Here is a tiny trained network, its code and every weight. The questions are about switching its units off for an input and a class, where a switched-off unit gives its printed mean instead of its output.

import numpy as np


def w(rows, s, z=0):
    codes = np.array(rows[::2]) - 128.0
    scale = np.full(codes.shape[1], s)
    scale[-1] = z or s
    return codes * scale


def f(y):
    return y / 2 * (1 + np.tanh(0.7978845608 * (y + 0.044715 * y**3)))


def log_softmax(a):
    a = a - a.max(-1, keepdims=True)
    return a - np.log(np.exp(a).sum(-1, keepdims=True))


def net(x, mask):
    res = np.array(x, float).reshape(1, 4) / 4 @ E
    y = f(res @ A[0][:, :-1].T + A[0][:, -1])
    res = res + np.where(mask, y, B[0][:, -1]) @ B[0][:, :-1]
    return log_softmax(res[-1] @ U[:, :-1].T + U[:, -1])


A, B = {}, {}
E = w([
[14,187,106,110,223,127,90],'x0',
[110,239,213,153,111,158,214],'x1',
[138,69,171,133,76,80,135],'x2',
[122,127,131,2,179,63,195],'x3',
],0.01)
A[0] = w([
[143,115,38,164,119,228,130,155],'neuron 1',
[215,135,224,127,18,136,204,205],'neuron 2',
[118,108,160,242,58,84,123,219],'neuron 3',
[65,226,154,112,218,147,142,163],'neuron 4',
[97,82,95,29,146,72,161,128],'neuron 5',
[134,98,158,157,86,163,226,112],'neuron 6',
[61,254,106,118,209,148,130,151],'neuron 7',
[158,201,253,88,62,163,121,137],'neuron 8',
[145,83,142,43,174,101,153,142],'neuron 9',
[169,124,2,120,117,219,36,213],'neuron 10',
[192,100,96,47,144,33,110,170],'neuron 11',
[68,158,120,35,217,152,171,253],'neuron 12',
],0.0084,0.0046)
B[0] = w([
[139,142,100,171,53,108,74,166],'neuron 1',
[243,97,198,186,101,123,215,230],'neuron 2',
[131,37,147,166,138,189,124,198],'neuron 3',
[64,165,139,165,221,52,141,234],'neuron 4',
[156,132,82,53,108,90,172,206],'neuron 5',
[182,157,188,158,71,115,179,165],'neuron 6',
[53,195,121,194,231,69,89,241],'neuron 7',
[163,150,190,125,150,138,198,188],'neuron 8',
[139,137,55,39,70,112,183,192],'neuron 9',
[144,109,87,148,94,105,45,209],'neuron 10',
[208,115,67,69,109,113,129,211],'neuron 11',
[92,254,85,114,155,36,164,252],'neuron 12',
],0.0081,0.013)
U = w([
[172,64,75,217,108,182,7,235],'0',
[33,228,104,155,253,77,143,2],'1',
[254,107,236,207,112,134,221,120],'2',
[49,53,205,156,184,143,101,57],'3',
[189,136,49,35,155,93,155,104],'4',
],0.0075,0.003)

Each question gives the input, the list of numbers given to net, and the class t.
The units are the neurons (one row each of A and B). Each row of codes is followed by its name. A weight is (code - 128) times the scale printed after its matrix; where a second scale follows, it is the last column's (A, B and U).
mask holds one flag per neuron, in row order. A switched-off neuron (its flag False) gives its mean, the last column of its row in B, instead of its output. The means were averaged over made-up inputs and are rounded, as every weight is.
A unit's drop is (log p(t) with every unit on - log p(t) with that unit switched off) / (log p(t) with every unit on - log p(t) with every unit switched off).
The circuit of an input: a set's keep is (log p(t) with only the set's units on - log p(t) with every unit switched off) / (log p(t) with every unit on - log p(t) with every unit switched off). Starting from all 12 units, units are removed one at a time, each time the one whose removal leaves the highest keep (on an exact tie, the one counted first), for as long as the keep stays at least 0.8.
circuit, biggest first: the units of the circuit, biggest drop first
most important unit: the unit with the biggest drop
k most important neurons: the k neurons with the biggest drops, biggest first
drop of u: that unit's drop, to one decimal
input [6,-7,0,2], class 4: circuit, biggest first => [neuron 11; neuron 5]
input [6,-5,2,7], class 4: most important unit => neuron 11
input [3,-3,0,6], class 4: 3 most important neurons => [neuron 11; neuron 5; neuron 9]
input [8,-8,1,3], class 4: 4 most important neurons => [neuron 11; neuron 5; neuron 9; neuron 10]
input [4,5,5,-6], class 2: 2 most important neurons => [neuron 12; neuron 8]
input [8,-5,5,4], class 4: 2 most important neurons => [neuron 5; neuron 11]
input [-7,-3,-1,-8], class 0: 2 most important neurons => [neuron 10; neuron 1]
input [2,1,6,-4], class 2: drop of neuron 5 => -0.1
input [5,-3,4,7], class 4: drop of neuron 11 => 0.2
input [6,-7,2,-1], class 4: drop of neuron 9 => -0.1
